Below is a small trained network, with its code and all its weights. Each question gives an input and a target symbol and asks what happens when units are switched off, that is, made to give their printed mean instead of their output.

import numpy as np


def w(rows, s, z=0):
    codes = np.array(rows[::2]) - 128.0
    scale = np.full(codes.shape[1], s)
    scale[-1] = z or s
    return codes * scale


def norm(h):
    return h / np.sqrt((h * h).mean(-1, keepdims=True) + 1e-5)


def softmax(a):
    e = np.exp(a - a.max(-1, keepdims=True))
    return e / e.sum(-1, keepdims=True)


def log_softmax(a):
    a = a - a.max(-1, keepdims=True)
    return a - np.log(np.exp(a).sum(-1, keepdims=True))


def net(x, mask):
    ids = ['ΛΠΣΦαγδζθξω'.index(c) for c in x.split()]
    T = len(ids)
    res = E[ids] + P[:T]
    u = 0
    for l in range(2):
        r = norm(res)
        for j in range(3):
            rows = slice(4 * j, 4 * j + 4)
            q, k, v = (r @ M[l][rows].T for M in (Q, K, V))
            z = softmax(np.where(np.tri(T) > 0, q @ k.T / 4**0.5, -1e9)) @ v
            o = O[l][rows]
            res = res + np.where(mask[u + j], z, o[:, -1]) @ o[:, :-1]
        u += 3
    return log_softmax(norm(res)[-1] @ U[:, :-1].T + U[:, -1])


Q, K, V, O = {}, {}, {}, {}
E = w([
[223,7,131],'Λ',
[125,171,125],'Π',
[166,130,148],'Σ',
[50,185,45],'Φ',
[79,135,112],'α',
[119,121,130],'γ',
[93,173,114],'δ',
[92,175,112],'ζ',
[171,126,151],'θ',
[61,176,94],'ξ',
[94,173,114],'ω',
],0.012)
P = w([
[119,152,135],'0',
[117,161,149],'1',
[54,76,142],'2',
[191,210,158],'3',
[86,156,231],'4',
[128,136,86],'5',
[213,158,201],'6',
[60,209,248],'7',
[146,113,82],'8',
],0.017)
Q[0] = w([
[245,112,51],'0.h0',
[188,176,135],'0.h0',
[80,159,166],'0.h0',
[168,51,62],'0.h0',
[148,10,11],'0.h1',
[109,79,59],'0.h1',
[145,128,113],'0.h1',
[129,151,133],'0.h1',
[104,166,253],'0.h2',
[170,160,77],'0.h2',
[90,54,107],'0.h2',
[80,111,92],'0.h2',
],0.024)
K[0] = w([
[172,150,218],'0.h0',
[188,105,117],'0.h0',
[123,105,84],'0.h0',
[99,179,208],'0.h0',
[43,80,255],'0.h1',
[50,129,189],'0.h1',
[135,128,161],'0.h1',
[138,144,130],'0.h1',
[90,43,42],'0.h2',
[177,175,130],'0.h2',
[89,124,190],'0.h2',
[94,153,153],'0.h2',
],0.026)
V[0] = w([
[141,164,169],'0.h0',
[108,102,90],'0.h0',
[169,94,129],'0.h0',
[153,120,142],'0.h0',
[71,86,224],'0.h1',
[30,88,195],'0.h1',
[142,108,198],'0.h1',
[141,129,133],'0.h1',
[163,87,136],'0.h2',
[157,96,127],'0.h2',
[143,130,62],'0.h2',
[88,139,252],'0.h2',
],0.029)
O[0] = w([
[77,128,152,191],'0.h0',
[175,140,104,93],'0.h0',
[124,63,139,16],'0.h0',
[111,94,143,87],'0.h0',
[187,138,16,92],'0.h1',
[180,194,8,134],'0.h1',
[162,83,82,74],'0.h1',
[129,112,132,119],'0.h1',
[129,60,118,2],'0.h2',
[141,83,130,26],'0.h2',
[192,149,176,104],'0.h2',
[3,110,39,217],'0.h2',
],0.026,0.0078)
Q[1] = w([
[141,108,130],'1.h0',
[74,200,121],'1.h0',
[134,90,128],'1.h0',
[156,111,132],'1.h0',
[168,201,172],'1.h1',
[112,114,158],'1.h1',
[137,54,255],'1.h1',
[120,90,125],'1.h1',
[147,102,141],'1.h2',
[151,113,179],'1.h2',
[141,113,168],'1.h2',
[145,131,183],'1.h2',
],0.035)
K[1] = w([
[142,122,118],'1.h0',
[86,150,172],'1.h0',
[167,108,124],'1.h0',
[124,128,104],'1.h0',
[129,224,152],'1.h1',
[112,125,137],'1.h1',
[51,94,253],'1.h1',
[118,85,140],'1.h1',
[175,157,145],'1.h2',
[171,137,101],'1.h2',
[157,142,102],'1.h2',
[149,111,83],'1.h2',
],0.032)
V[1] = w([
[75,105,230],'1.h0',
[140,93,107],'1.h0',
[97,142,188],'1.h0',
[134,197,115],'1.h0',
[149,186,226],'1.h1',
[103,121,5],'1.h1',
[125,161,112],'1.h1',
[107,168,22],'1.h1',
[77,169,243],'1.h2',
[191,198,94],'1.h2',
[118,167,178],'1.h2',
[78,75,158],'1.h2',
],0.021)
O[1] = w([
[85,191,41,249],'1.h0',
[135,162,160,67],'1.h0',
[102,135,63,223],'1.h0',
[136,46,117,171],'1.h0',
[224,64,200,157],'1.h1',
[32,141,44,130],'1.h1',
[135,93,127,148],'1.h1',
[55,88,54,157],'1.h1',
[158,140,252,150],'1.h2',
[177,174,68,156],'1.h2',
[158,148,178,147],'1.h2',
[87,88,183,106],'1.h2',
],0.024,0.012)
U = w([
[183,9,138,239],'Λ',
[49,190,232,17],'Π',
[89,94,158,90],'Σ',
[215,161,173,136],'Φ',
[168,108,48,236],'α',
[128,93,76,253],'γ',
[128,188,145,5],'δ',
[127,213,147,11],'ζ',
[72,65,165,105],'θ',
[235,232,93,50],'ξ',
[124,189,145,9],'ω',
],0.014,0.0064)

Each question gives the input, a string of symbols that net reads in full, and the target symbol t.
The units are the heads (4 rows each of Q, K, V and O). Each row of codes is followed by its name. A weight is (code - 128) times the scale printed after its matrix; where a second scale follows, it is the last column's (O and U).
mask holds one flag per head, layer by layer. A switched-off head (its flag False) gives its mean, the last column of its rows in O, instead of its output. The means were averaged over made-up inputs and are rounded, as every weight is.
A unit's drop is (log p(t) with every unit on - log p(t) with that unit switched off) / (log p(t) with every unit on - log p(t) with every unit switched off).
The circuit of an input: a set's keep is (log p(t) with only the set's units on - log p(t) with every unit switched off) / (log p(t) with every unit on - log p(t) with every unit switched off). Starting from all 6 units, units are removed one at a time, each time the one whose removal leaves the highest keep (on an exact tie, the one counted first), for as long as the keep stays at least 0.8.
circuit, biggest first: the units of the circuit, biggest drop first
unit that matters most: the unit with the biggest drop
which heads matter: for each layer, one digit per head in row order, 1 if its drop is at least 0.15 and else 0, layers parted by /
drop when u is switched off: that unit's drop, to one decimal
input θ ω Σ ξ Π ξ θ γ, target ξ: which heads matter -> 110 / 011
input ω γ Π ζ Π Π ξ Λ, target Π: circuit, biggest first -> [0.h1]
input Λ ξ θ ξ Π, target θ: circuit, biggest first -> [0.h2 1.h2]
input Φ ξ θ ζ, target Φ: circuit, biggest first -> [1.h1 0.h2]
input ζ Π ξ Π α ξ ω γ, target ξ: circuit, biggest first -> [1.h2 0.h1 1.h1 0.h0]
input Π Π Π Σ Π Λ Π Φ, target Λ: circuit, biggest first -> [0.h2 0.h1]
input Π Φ Λ Φ θ, target Λ: which heads matter -> 011 / 000
input Π ξ Λ ξ Π ξ γ ξ, target ξ: which heads matter -> 110 / 111
input Λ ξ ξ ξ ξ Π ξ, target Λ: circuit, biggest first -> [0.h2 0.h0]
input Π Π Π Φ Π, target Π: which heads matter -> 011 / 010
input θ Λ δ Σ, target Λ: which heads matter -> 010 / 000
input ζ Π Φ Λ Π, target Φ: which heads matter -> 000 / 010
input Λ Φ Φ ξ δ ξ ξ Σ, target ξ: circuit, biggest first -> [0.h1 1.h2 1.h1 0.h0]
input Π Π Π ξ θ, target Π: unit that matters most -> 0.h2
input θ ζ ξ Π ξ ξ Σ Π, target ξ: which heads matter -> 100 / 111
input Φ Λ ξ Λ θ, target ξ: which heads matter -> 111 / 111
input ω Π Σ Λ γ Π Π Π, target Π: which heads matter -> 010 / 010
input Π Π Π Σ Φ, target Π: circuit, biggest first -> [0.h2 0.h1 1.h1]
input Λ Π ζ θ γ Π δ, target Λ: circuit, biggest first -> [0.h2 0.h0]
input Π ζ θ Σ Π, target θ: circuit, biggest first -> [0.h1]
input ω γ δ Φ Φ Λ ξ, target Λ: which heads matter -> 000 / 000
input Λ ξ ζ Λ Π ξ ω Λ, target ξ: circuit, biggest first -> [0.h1 1.h1 1.h2 1.h0]
input Π Π Λ Π Π, target Λ: which heads matter -> 010 / 000
input Σ γ ξ Π Π Λ Π, target Λ: which heads matter -> 000 / 000
input ξ α Π ξ δ ξ ξ, target ξ: which heads matter -> 100 / 001
input γ Π Π θ ζ ξ ζ Φ, target ξ: circuit, biggest first -> [1.h2 1.h1 0.h0 0.h1]
input γ Π α Π Π ω Φ, target Φ: circuit, biggest first -> [0.h2]
input Λ Π Π Π ω ξ Σ ξ, target Φ: circuit, biggest first -> [1.h1 0.h2]
input Λ α ζ ζ Π Φ Π Λ, target Φ: drop when 0.h2 is switched off -> 0.3
